Each matrix is followed by the number of dimensions of the space it projects onto, up to rounding
[[ 0.02  0.02  0.02  0.11 -0.07  0.00  0.06  0.03]
 [ 0.02  0.01  0.01  0.08 -0.05  0.00  0.04  0.02]
 [ 0.02  0.01  0.01  0.08 -0.05  0.00  0.04  0.02]
 [ 0.11  0.08  0.08  0.54 -0.34 -0.01  0.28  0.16]
 [-0.07 -0.05 -0.05 -0.34  0.22  0.01 -0.18 -0.10]
 [ 0.00  0.00  0.00 -0.01  0.01  0.00 -0.01  0.00]
 [ 0.06  0.04  0.04  0.28 -0.18 -0.01  0.15  0.09]
 [ 0.03  0.02  0.02  0.16 -0.10  0.00  0.09  0.05]]
 -> 1

[[ 0.72 -0.04  0.02  0.12  0.02 -0.24  0.32  0.15]
 [-0.04  0.23 -0.04 -0.06 -0.28  0.22  0.10  0.18]
 [ 0.02 -0.04  0.95  0.10  0.00  0.13  0.08 -0.12]
 [ 0.12 -0.06  0.10  0.19 -0.21 -0.24 -0.08 -0.15]
 [ 0.02 -0.28  0.00 -0.21  0.85  0.04  0.05 -0.02]
 [-0.24  0.22  0.13 -0.24  0.04  0.47  0.13  0.23]
 [ 0.32  0.10  0.08 -0.08  0.05  0.13  0.30  0.25]
 [ 0.15  0.18 -0.12 -0.15 -0.02  0.23  0.25  0.30]]
 -> 4

[[ 0.90 -0.02 -0.17  0.09 -0.03  0.07 -0.16 -0.13]
 [-0.02  0.99 -0.04  0.02 -0.01  0.02 -0.04 -0.03]
 [-0.17 -0.04  0.69  0.16 -0.05  0.13 -0.28 -0.23]
 [ 0.09  0.02  0.16  0.91  0.03 -0.07  0.15  0.12]
 [-0.03 -0.01 -0.05  0.03  0.99  0.02 -0.05 -0.04]
 [ 0.07  0.02  0.13 -0.07  0.02  0.95  0.12  0.10]
 [-0.16 -0.04 -0.28  0.15 -0.05  0.12  0.74 -0.22]
 [-0.13 -0.03 -0.23  0.12 -0.04  0.10 -0.22  0.82]]
 -> 7

[[ 0.98  0.03  0.11 -0.04  0.00  0.04 -0.01 -0.03]
 [ 0.03  0.95 -0.16  0.10 -0.02 -0.03  0.01  0.10]
 [ 0.11 -0.16  0.25  0.15  0.02 -0.36  0.03  0.02]
 [-0.04  0.10  0.15  0.67  0.11 -0.11 -0.03 -0.40]
 [ 0.00 -0.02  0.02  0.11  0.96  0.07  0.01  0.14]
 [ 0.04 -0.03 -0.36 -0.11  0.07  0.72  0.00 -0.23]
 [-0.01  0.01  0.03 -0.03  0.01  0.00  1.00 -0.04]
 [-0.03  0.10  0.02 -0.40  0.14 -0.23 -0.04  0.47]]
 -> 6

[[ 0.07 -0.04  0.20  0.06  0.01 -0.09 -0.07  0.09]
 [-0.04  0.60 -0.25 -0.12  0.18 -0.07 -0.18  0.30]
 [ 0.20 -0.25  0.73  0.12  0.14  0.01 -0.07  0.23]
 [ 0.06 -0.12  0.12  0.11 -0.16 -0.12 -0.15 -0.03]
 [ 0.01  0.18  0.14 -0.16  0.43  0.16  0.28  0.25]
 [-0.09 -0.07  0.01 -0.12  0.16  0.91 -0.13 -0.10]
 [-0.07 -0.18 -0.07 -0.15  0.28 -0.13  0.79 -0.08]
 [ 0.09  0.30  0.23 -0.03  0.25 -0.10 -0.08  0.35]]
 -> 4

[[ 0.62  0.22  0.05  0.19 -0.33 -0.05  0.18  0.02]
 [ 0.22  0.62  0.28 -0.29  0.08  0.06  0.11  0.06]
 [ 0.05  0.28  0.63  0.19  0.18 -0.03 -0.28 -0.10]
 [ 0.19 -0.29  0.19  0.77  0.09  0.04  0.06  0.04]
 [-0.33  0.08  0.18  0.09  0.65 -0.03  0.26  0.05]
 [-0.05  0.06 -0.03  0.04 -0.03  0.99  0.00 -0.01]
 [ 0.18  0.11 -0.28  0.06  0.26  0.00  0.74 -0.07]
 [ 0.02  0.06 -0.10  0.04  0.05 -0.01 -0.07  0.98]]
 -> 6

[[ 0.69  0.16  0.05 -0.02  0.14 -0.31 -0.19 -0.18]
 [ 0.16  0.92 -0.02  0.01 -0.07  0.16  0.10  0.09]
 [ 0.05 -0.02  0.99  0.00 -0.02  0.05  0.03  0.03]
 [-0.02  0.01  0.00  1.00  0.01 -0.02 -0.01 -0.01]
 [ 0.14 -0.07 -0.02  0.01  0.94  0.14  0.09  0.08]
 [-0.31  0.16  0.05 -0.02  0.14  0.69 -0.19 -0.18]
 [-0.19  0.10  0.03 -0.01  0.09 -0.19  0.88 -0.11]
 [-0.18  0.09  0.03 -0.01  0.08 -0.18 -0.11  0.90]]
 -> 7

[[ 0.97 -0.08 -0.01 -0.05 -0.03  0.02  0.12 -0.05]
 [-0.08  0.77 -0.02 -0.14 -0.09  0.05  0.34 -0.15]
 [-0.01 -0.02  1.00 -0.01 -0.01  0.00  0.03 -0.01]
 [-0.05 -0.14 -0.01  0.91 -0.06  0.03  0.21 -0.09]
 [-0.03 -0.09 -0.01 -0.06  0.96  0.02  0.14 -0.06]
 [ 0.02  0.05  0.00  0.03  0.02  0.99 -0.08  0.04]
 [ 0.12  0.34  0.03  0.21  0.14 -0.08  0.50  0.23]
 [-0.05 -0.15 -0.01 -0.09 -0.06  0.04  0.23  0.90]]
 -> 7

[[ 0.49 -0.16  0.31 -0.18 -0.02 -0.12 -0.13 -0.25]
 [-0.16  0.37  0.07  0.34  0.16  0.02  0.17 -0.18]
 [ 0.31  0.07  0.81  0.13  0.02  0.08  0.09  0.15]
 [-0.18  0.34  0.13  0.67 -0.12 -0.08 -0.19 -0.02]
 [-0.02  0.16  0.02 -0.12  0.95 -0.02 -0.06  0.02]
 [-0.12  0.02  0.08 -0.08 -0.02  0.97 -0.05 -0.05]
 [-0.13  0.17  0.09 -0.19 -0.06 -0.05  0.89 -0.03]
 [-0.25 -0.18  0.15 -0.02  0.02 -0.05 -0.03  0.86]]
 -> 6

[[ 0.55 -0.02  0.15 -0.03 -0.04  0.10  0.05  0.46]
 [-0.02  0.55  0.09  0.05 -0.18 -0.38 -0.22  0.07]
 [ 0.15  0.09  0.18  0.15  0.23 -0.14  0.01  0.15]
 [-0.03  0.05  0.15  0.96 -0.02  0.08  0.03 -0.03]
 [-0.04 -0.18  0.23 -0.02  0.88 -0.10 -0.08 -0.02]
 [ 0.10 -0.38 -0.14  0.08 -0.10  0.59 -0.21  0.02]
 [ 0.05 -0.22  0.01  0.03 -0.08 -0.21  0.88 -0.02]
 [ 0.46  0.07  0.15 -0.03 -0.02  0.02 -0.02  0.40]]
 -> 5

[[ 0.37  0.10  0.17  0.04  0.30 -0.13 -0.24 -0.18]
 [ 0.10  0.19  0.23 -0.07  0.20  0.08  0.02  0.19]
 [ 0.17  0.23  0.32  0.04  0.26 -0.04  0.06  0.25]
 [ 0.04 -0.07  0.04  0.39 -0.06 -0.46  0.13  0.03]
 [ 0.30  0.20  0.26 -0.06  0.33  0.01 -0.14  0.03]
 [-0.13  0.08 -0.04 -0.46  0.01  0.57 -0.06  0.07]
 [-0.24  0.02  0.06  0.13 -0.14 -0.06  0.32  0.34]
 [-0.18  0.19  0.25  0.03  0.03  0.07  0.34  0.52]]
 -> 3

[[ 0.06 -0.08 -0.16 -0.03 -0.06 -0.01  0.12  0.06]
 [-0.08  0.12  0.23  0.04  0.09  0.02 -0.17 -0.09]
 [-0.16  0.23  0.42  0.08  0.17  0.03 -0.32 -0.17]
 [-0.03  0.04  0.08  0.02  0.03  0.01 -0.06 -0.03]
 [-0.06  0.09  0.17  0.03  0.07  0.01 -0.13 -0.07]
 [-0.01  0.02  0.03  0.01  0.01  0.00 -0.02 -0.01]
 [ 0.12 -0.17 -0.32 -0.06 -0.13 -0.02  0.25  0.13]
 [ 0.06 -0.09 -0.17 -0.03 -0.07 -0.01  0.13  0.07]]
 -> 1

[[ 0.91  0.04 -0.13  0.01 -0.15 -0.04 -0.14 -0.14]
 [ 0.04  0.89  0.16 -0.22  0.07 -0.12  0.01  0.00]
 [-0.13  0.16  0.69  0.27 -0.23  0.10 -0.14 -0.13]
 [ 0.01 -0.22  0.27  0.49  0.05 -0.32 -0.08 -0.13]
 [-0.15  0.07 -0.23  0.05  0.75 -0.06 -0.22 -0.23]
 [-0.04 -0.12  0.10 -0.32 -0.06  0.77 -0.13 -0.17]
 [-0.14  0.01 -0.14 -0.08 -0.22 -0.13  0.77 -0.25]
 [-0.14  0.00 -0.13 -0.13 -0.23 -0.17 -0.25  0.72]]
 -> 6

[[ 0.05  0.03  0.02  0.03 -0.08 -0.13  0.12  0.11]
 [ 0.03  0.21  0.27 -0.06 -0.29 -0.01 -0.06  0.00]
 [ 0.02  0.27  0.36 -0.09 -0.36  0.03 -0.11 -0.04]
 [ 0.03 -0.06 -0.09  0.04  0.05 -0.09  0.11  0.08]
 [-0.08 -0.29 -0.36  0.05  0.43  0.11 -0.03 -0.09]
 [-0.13 -0.01  0.03 -0.09  0.11  0.31 -0.32 -0.28]
 [ 0.12 -0.06 -0.11  0.11 -0.03 -0.32  0.34  0.28]
 [ 0.11  0.00 -0.04  0.08 -0.09 -0.28  0.28  0.25]]
 -> 2

[[ 0.98  0.03  0.01  0.04  0.09 -0.09  0.02 -0.01]
 [ 0.03  0.95 -0.02 -0.06 -0.15  0.15 -0.03  0.02]
 [ 0.01 -0.02  0.99 -0.02 -0.05  0.05 -0.01  0.01]
 [ 0.04 -0.06 -0.02  0.94 -0.16  0.16 -0.03  0.03]
 [ 0.09 -0.15 -0.05 -0.16  0.57  0.42 -0.08  0.07]
 [-0.09  0.15  0.05  0.16  0.42  0.59  0.08 -0.07]
 [ 0.02 -0.03 -0.01 -0.03 -0.08  0.08  0.99  0.01]
 [-0.01  0.02  0.01  0.03  0.07 -0.07  0.01  0.99]]
 -> 7

[[ 0.05  0.03 -0.05  0.00 -0.10 -0.06  0.04 -0.17]
 [ 0.03  0.01 -0.03  0.00 -0.05 -0.03  0.02 -0.09]
 [-0.05 -0.03  0.06  0.00  0.11  0.06 -0.05  0.18]
 [ 0.00  0.00  0.00  0.00  0.01  0.00  0.00  0.01]
 [-0.10 -0.05  0.11  0.01  0.19  0.12 -0.09  0.34]
 [-0.06 -0.03  0.06  0.00  0.12  0.07 -0.05  0.20]
 [ 0.04  0.02 -0.05  0.00 -0.09 -0.05  0.04 -0.15]
 [-0.17 -0.09  0.18  0.01  0.34  0.20 -0.15  0.58]]
 -> 1

[[ 0.68  0.00 -0.08 -0.33  0.14 -0.04 -0.26 -0.12]
 [ 0.00  0.19  0.13 -0.15  0.14 -0.20  0.17  0.17]
 [-0.08  0.13  0.27  0.07  0.36 -0.08  0.16 -0.08]
 [-0.33 -0.15  0.07  0.37  0.04  0.20  0.01 -0.23]
 [ 0.14  0.14  0.36  0.04  0.58 -0.08  0.10 -0.25]
 [-0.04 -0.20 -0.08  0.20 -0.08  0.21 -0.16 -0.22]
 [-0.26  0.17  0.16  0.01  0.10 -0.16  0.26  0.18]
 [-0.12  0.17 -0.08 -0.23 -0.25 -0.22  0.18  0.43]]
 -> 3

[[ 0.87  0.02 -0.09 -0.24  0.07  0.15  0.13  0.04]
 [ 0.02  0.91 -0.04 -0.07  0.02 -0.07 -0.17 -0.21]
 [-0.09 -0.04  0.43 -0.22  0.23 -0.13 -0.22  0.26]
 [-0.24 -0.07 -0.22  0.28  0.05 -0.03  0.21 -0.21]
 [ 0.07  0.02  0.23  0.05  0.78 -0.25  0.21 -0.06]
 [ 0.15 -0.07 -0.13 -0.03 -0.25  0.13  0.00  0.01]
 [ 0.13 -0.17 -0.22  0.21  0.21  0.00  0.34 -0.19]
 [ 0.04 -0.21  0.26 -0.21 -0.06  0.01 -0.19  0.27]]
 -> 4

[[ 0.90  0.11 -0.11 -0.07 -0.16 -0.01  0.19  0.01]
 [ 0.11  0.37  0.11  0.07  0.12 -0.38  0.03 -0.22]
 [-0.11  0.11  0.27  0.35 -0.10 -0.16  0.07  0.10]
 [-0.07  0.07  0.35  0.54 -0.06 -0.05  0.26  0.21]
 [-0.16  0.12 -0.10 -0.06  0.64  0.09  0.33 -0.24]
 [-0.01 -0.38 -0.16 -0.05  0.09  0.50  0.18  0.20]
 [ 0.19  0.03  0.07  0.26  0.33  0.18  0.49  0.05]
 [ 0.01 -0.22  0.10  0.21 -0.24  0.20  0.05  0.29]]
 -> 4

[[ 0.09 -0.04 -0.17  0.00  0.20 -0.09 -0.01  0.01]
 [-0.04  0.02  0.08  0.00 -0.10  0.04  0.00  0.00]
 [-0.17  0.08  0.32  0.01 -0.39  0.18  0.01 -0.02]
 [ 0.00  0.00  0.01  0.00 -0.01  0.00  0.00  0.00]
 [ 0.20 -0.10 -0.39 -0.01  0.47 -0.22 -0.01  0.02]
 [-0.09  0.04  0.18  0.00 -0.22  0.10  0.01 -0.01]
 [-0.01  0.00  0.01  0.00 -0.01  0.01  0.00  0.00]
 [ 0.01  0.00 -0.02  0.00  0.02 -0.01  0.00  0.00]]
 -> 1

[[ 0.33 -0.41 -0.10 -0.16  0.07  0.10 -0.04 -0.03]
 [-0.41  0.56  0.20  0.06 -0.02 -0.17 -0.01 -0.05]
 [-0.10  0.20  0.18 -0.21  0.11 -0.12 -0.09 -0.15]
 [-0.16  0.06 -0.21  0.49 -0.24  0.10  0.19  0.27]
 [ 0.07 -0.02  0.11 -0.24  0.12 -0.06 -0.10 -0.14]
 [ 0.10 -0.17 -0.12  0.10 -0.06  0.08  0.05  0.08]
 [-0.04 -0.01 -0.09  0.19 -0.10  0.05  0.08  0.11]
 [-0.03 -0.05 -0.15  0.27 -0.14  0.08  0.11  0.16]]
 -> 2

[[ 0.22  0.13 -0.09  0.05 -0.18  0.21  0.20 -0.17]
 [ 0.13  0.35 -0.23  0.09  0.00  0.02 -0.18 -0.35]
 [-0.09 -0.23  0.55  0.15  0.30  0.27  0.05  0.06]
 [ 0.05  0.09  0.15  0.13  0.12  0.18 -0.04 -0.18]
 [-0.18  0.00  0.30  0.12  0.39  0.01 -0.31 -0.07]
 [ 0.21  0.02  0.27  0.18  0.01  0.44  0.24 -0.20]
 [ 0.20 -0.18  0.05 -0.04 -0.31  0.24  0.50  0.13]
 [-0.17 -0.35  0.06 -0.18 -0.07 -0.20  0.13  0.42]]
 -> 3

[[ 0.91 -0.15  0.00  0.08  0.10 -0.10  0.17 -0.05]
 [-0.15  0.76  0.00  0.14  0.16 -0.16  0.29 -0.08]
 [ 0.00  0.00  1.00  0.00  0.00  0.00  0.00  0.00]
 [ 0.08  0.14  0.00  0.92 -0.09  0.09 -0.17  0.05]
 [ 0.10  0.16  0.00 -0.09  0.89  0.11 -0.20  0.05]
 [-0.10 -0.16  0.00  0.09  0.11  0.89  0.20 -0.05]
 [ 0.17  0.29  0.00 -0.17 -0.20  0.20  0.66  0.09]
 [-0.05 -0.08  0.00  0.05  0.05 -0.05  0.09  0.97]]
 -> 7
